Here is a tiny trained network, its code and every weight. The questions are about switching its units off for an input and a target symbol, where a switched-off unit gives its printed mean instead of its output.

import numpy as np


def w(rows, s, z=0):
    codes = np.array(rows[::2]) - 128.0
    scale = np.full(codes.shape[1], s)
    scale[-1] = z or s
    return codes * scale


def norm(h):
    return h / np.sqrt((h * h).mean(-1, keepdims=True) + 1e-5)


def softmax(a):
    e = np.exp(a - a.max(-1, keepdims=True))
    return e / e.sum(-1, keepdims=True)


def log_softmax(a):
    a = a - a.max(-1, keepdims=True)
    return a - np.log(np.exp(a).sum(-1, keepdims=True))


def net(x, mask):
    ids = ['αβδζηθλμξπστφω'.index(c) for c in x.split()]
    T = len(ids)
    res = E[ids] + P[:T]
    u = 0
    for l in range(2):
        r = norm(res)
        for j in range(3):
            rows = slice(3 * j, 3 * j + 3)
            q, k, v = (r @ M[l][rows].T for M in (Q, K, V))
            z = softmax(np.where(np.tri(T) > 0, q @ k.T / 3**0.5, -1e9)) @ v
            o = O[l][rows]
            res = res + np.where(mask[u + j], z, o[:, -1]) @ o[:, :-1]
        u += 3
    return log_softmax(norm(res)[-1] @ U[:, :-1].T + U[:, -1])


Q, K, V, O = {}, {}, {}, {}
E = w([
[111,95,91,123,179,115,113,106,131,117],'α',
[122,126,112,178,165,126,145,125,109,129],'β',
[119,113,120,142,174,104,106,159,158,134],'δ',
[123,122,139,143,184,113,134,148,130,108],'ζ',
[138,94,145,133,151,94,193,124,156,145],'η',
[98,104,98,193,166,122,136,149,147,72],'θ',
[145,106,158,123,154,143,140,120,159,76],'λ',
[90,149,128,129,169,127,85,105,84,132],'μ',
[133,159,155,162,163,126,98,138,120,102],'ξ',
[97,112,133,175,117,147,123,121,171,88],'π',
[130,94,91,140,99,130,84,254,112,129],'σ',
[158,119,93,151,121,70,131,120,107,197],'τ',
[74,135,164,126,117,113,150,126,141,151],'φ',
[100,115,147,127,94,154,115,175,114,93],'ω',
],0.017)
P = w([
[136,183,93,84,143,217,140,123,153,216],'0',
[128,143,129,126,151,135,108,165,168,153],'1',
[122,180,61,137,170,102,138,170,143,69],'2',
[113,22,165,202,194,215,91,122,80,223],'3',
[128,131,149,125,142,107,97,157,162,137],'4',
[121,167,83,135,147,65,127,165,140,49],'5',
[116,16,196,215,168,172,87,119,68,187],'6',
[127,124,166,128,125,79,91,146,151,113],'7',
[125,149,110,133,122,31,123,135,122,29],'8',
[129,5,215,209,133,125,86,107,49,156],'9',
[130,119,180,129,101,65,86,134,131,97],'10',
[124,163,85,143,142,48,128,148,139,36],'11',
],0.014)
Q[0] = w([
[136,241,149,81,81,148,149,83,166,130],'L0H0',
[74,226,120,103,108,45,123,188,157,73],'L0H0',
[135,191,85,41,157,113,138,111,189,118],'L0H0',
[144,29,161,178,141,170,102,125,106,198],'L0H1',
[96,18,73,104,131,107,133,114,109,123],'L0H1',
[82,80,240,215,172,137,112,169,128,150],'L0H1',
[155,74,162,110,111,193,105,74,150,100],'L0H2',
[166,128,89,129,133,144,179,140,89,129],'L0H2',
[161,245,64,44,94,90,158,131,138,76],'L0H2',
],0.011)
K[0] = w([
[128,153,117,115,194,207,202,132,131,156],'L0H0',
[143,100,52,166,181,167,127,166,149,154],'L0H0',
[127,159,82,88,189,160,128,142,177,151],'L0H0',
[103,73,144,153,74,72,90,187,132,90],'L0H1',
[117,62,83,76,85,108,123,94,141,115],'L0H1',
[109,101,203,140,103,74,129,115,88,85],'L0H1',
[191,102,121,101,75,86,104,110,145,118],'L0H2',
[187,145,107,126,146,115,149,174,104,156],'L0H2',
[118,172,77,108,148,246,156,125,175,149],'L0H2',
],0.013)
V[0] = w([
[248,93,123,123,136,165,157,123,176,100],'L0H0',
[107,149,137,109,110,146,137,147,140,109],'L0H0',
[54,91,148,84,128,105,222,156,125,168],'L0H0',
[63,53,77,110,111,109,144,110,183,141],'L0H1',
[147,66,109,68,170,139,165,162,92,106],'L0H1',
[135,110,58,90,71,126,94,122,128,161],'L0H1',
[148,77,146,79,140,166,102,153,167,65],'L0H2',
[110,151,131,107,104,185,119,115,170,109],'L0H2',
[99,156,191,72,179,139,128,102,119,105],'L0H2',
],0.011)
O[0] = w([
[228,50,40,180,49,158,96,103,203,106,61],'L0H0',
[130,111,99,130,146,164,136,143,70,115,101],'L0H0',
[63,68,79,73,178,120,217,232,122,106,74],'L0H0',
[82,244,199,151,151,126,138,92,113,148,121],'L0H1',
[178,159,125,64,115,125,182,126,2,88,124],'L0H1',
[206,181,230,156,134,154,96,130,166,135,2],'L0H1',
[109,126,231,74,242,145,147,167,140,90,176],'L0H2',
[192,119,159,190,136,157,151,154,130,73,152],'L0H2',
[202,91,163,83,144,184,85,65,169,90,180],'L0H2',
],0.0075,0.0037)
Q[1] = w([
[2,72,159,94,191,176,127,126,112,156],'L1H0',
[132,142,80,116,147,130,152,158,148,28],'L1H0',
[112,170,103,98,135,45,132,153,139,140],'L1H0',
[179,215,117,164,123,142,155,139,96,29],'L1H1',
[108,152,120,179,147,100,139,114,115,82],'L1H1',
[152,78,143,163,143,130,154,90,58,117],'L1H1',
[101,123,137,125,105,157,159,89,156,108],'L1H2',
[103,144,131,127,88,97,118,128,111,94],'L1H2',
[151,237,58,53,97,92,157,146,202,72],'L1H2',
],0.012)
K[1] = w([
[47,55,198,140,124,47,50,109,96,2],'L1H0',
[138,172,126,80,201,243,185,73,203,115],'L1H0',
[71,121,136,159,133,73,242,18,114,172],'L1H0',
[198,211,43,108,201,253,137,167,141,194],'L1H1',
[131,135,129,87,67,189,149,97,92,185],'L1H1',
[139,127,136,169,99,146,194,74,116,50],'L1H1',
[135,86,156,206,196,161,155,128,114,122],'L1H2',
[97,139,101,128,141,158,94,169,81,173],'L1H2',
[191,199,24,123,213,236,163,162,159,224],'L1H2',
],0.0086)
V[1] = w([
[97,166,125,213,183,138,117,143,169,113],'L1H0',
[192,143,151,126,123,101,201,117,184,195],'L1H0',
[101,127,121,133,143,147,193,10,170,115],'L1H0',
[205,150,104,169,123,103,73,143,48,126],'L1H1',
[168,103,161,108,190,45,106,135,140,149],'L1H1',
[158,142,109,113,138,169,176,97,124,158],'L1H1',
[135,121,111,154,230,53,105,85,108,151],'L1H2',
[131,98,125,166,161,64,169,112,163,97],'L1H2',
[155,166,111,136,138,154,172,37,155,133],'L1H2',
],0.011)
O[1] = w([
[134,157,106,113,62,183,114,94,88,69,254],'L1H0',
[13,67,112,77,149,205,73,162,162,156,73],'L1H0',
[98,117,62,200,253,230,188,75,50,157,89],'L1H0',
[163,157,61,116,146,217,89,191,86,167,86],'L1H1',
[113,128,82,100,148,133,78,103,80,24,175],'L1H1',
[175,160,128,57,116,92,180,124,133,184,127],'L1H1',
[169,190,85,84,178,143,139,130,255,187,200],'L1H2',
[124,123,124,74,86,147,224,161,235,115,129],'L1H2',
[101,141,158,76,103,61,131,37,150,115,68],'L1H2',
],0.0098,0.0057)
U = w([
[120,206,190,112,197,119,121,103,83,138,72],'α',
[98,139,53,165,76,75,125,135,146,180,194],'β',
[79,144,106,60,96,118,81,98,100,45,97],'δ',
[153,87,65,67,120,46,203,141,113,87,145],'ζ',
[10,111,149,123,166,104,184,166,111,127,123],'η',
[150,203,74,127,62,123,198,124,103,95,124],'θ',
[180,80,149,85,215,182,164,180,163,131,143],'λ',
[237,123,117,164,132,120,49,53,143,127,49],'μ',
[179,2,63,138,89,165,115,121,174,81,112],'ξ',
[109,182,124,180,126,199,181,163,184,97,126],'π',
[121,66,140,176,119,137,110,162,25,108,252],'σ',
[95,120,158,82,156,170,59,174,207,172,118],'τ',
[115,60,202,209,102,131,102,35,170,133,130],'φ',
[196,162,189,109,67,92,126,193,180,126,132],'ω',
],0.0093,0.0031)

Each question gives the input, a string of symbols that net reads in full, and the target symbol t.
The units are the heads (3 rows each of Q, K, V and O). Each row of codes is followed by its name. A weight is (code - 128) times the scale printed after its matrix; where a second scale follows, it is the last column's (O and U).
mask holds one flag per head, layer by layer. A switched-off head (its flag False) gives its mean, the last column of its rows in O, instead of its output. The means were averaged over made-up inputs and are rounded, as every weight is.
A unit's drop is (log p(t) with every unit on - log p(t) with that unit switched off) / (log p(t) with every unit on - log p(t) with every unit switched off).
The circuit of an input: a set's keep is (log p(t) with only the set's units on - log p(t) with every unit switched off) / (log p(t) with every unit on - log p(t) with every unit switched off). Starting from all 6 units, units are removed one at a time, each time the one whose removal leaves the highest keep (on an exact tie, the one counted first), for as long as the keep stays at least 0.8.
units of the circuit, in order: the units of the circuit, biggest drop first
unit that matters most: the unit with the biggest drop
which heads matter: for each layer, one digit per head in row order, 1 if its drop is at least 0.15 and else 0, layers parted by /
input δ ζ ζ, target δ: units of the circuit, in order : L1H0, L1H2, L0H2
input π η ζ ξ μ λ δ φ τ, target π: which heads matter : 011 / 100
input ζ τ λ ξ ζ ω θ π δ δ θ, target π: which heads matter : 011 / 011
input μ ω β, target μ: units of the circuit, in order : L1H2, L0H1
input τ φ ω η μ τ θ ξ η, target τ: units of the circuit, in order : L1H0, L0H1
input σ λ ω, target σ: units of the circuit, in order : L1H2
input θ δ ζ ζ ξ ζ τ η μ τ θ ω, target θ: units of the circuit, in order : L1H0, L1H1
input ω ω δ ξ β ζ η θ ω ζ ω π, target ω: which heads matter : 001 / 110
input β μ δ, target β: which heads matter : 001 / 111
input θ ξ ζ η σ ξ, target θ: units of the circuit, in order : L1H0, L1H1, L0H2
input ω δ ω δ δ δ, target ω: units of the circuit, in order : L1H1, L0H1
input τ ω δ δ τ δ η τ λ δ, target β: which heads matter : 001 / 000
input ω δ ζ φ μ, target μ: units of the circuit, in order : L1H0, L0H2
input ξ ξ θ ζ τ τ φ δ, target δ: which heads matter : 101 / 010
input τ β ζ, target τ: units of the circuit, in order : L1H0, L0H1
input π π δ δ σ π ζ ξ μ, target π: unit that matters most : L0H2
input ζ θ λ, target ζ: units of the circuit, in order : L1H1, L0H1
input π μ π ξ β, target β: which heads matter : 011 / 000
input ξ μ α δ α ξ α ω α, target ξ: which heads matter : 011 / 000
input δ π ζ φ, target η: units of the circuit, in order : L0H0
input α π σ δ ζ μ η φ, target φ: units of the circuit, in order : L1H1, L0H1
input β ω θ, target β: units of the circuit, in order : L0H2, L1H1, L1H2
input π η ζ δ ξ, target ξ: which heads matter : 010 / 000
input δ π ζ μ ζ δ β η, target η: which heads matter : 010 / 100
input σ τ θ ζ δ ξ ξ, target μ: which heads matter : 100 / 101
input ω δ η ω θ, target θ: units of the circuit, in order : L1H0, L0H1
input π θ ζ ζ μ λ η ζ δ β φ μ, target π: which heads matter : 001 / 100
input ζ δ λ π ξ δ ζ φ, target φ: which heads matter : 000 / 010
input π μ δ δ ζ ζ ζ, target λ: units of the circuit, in order : L1H2
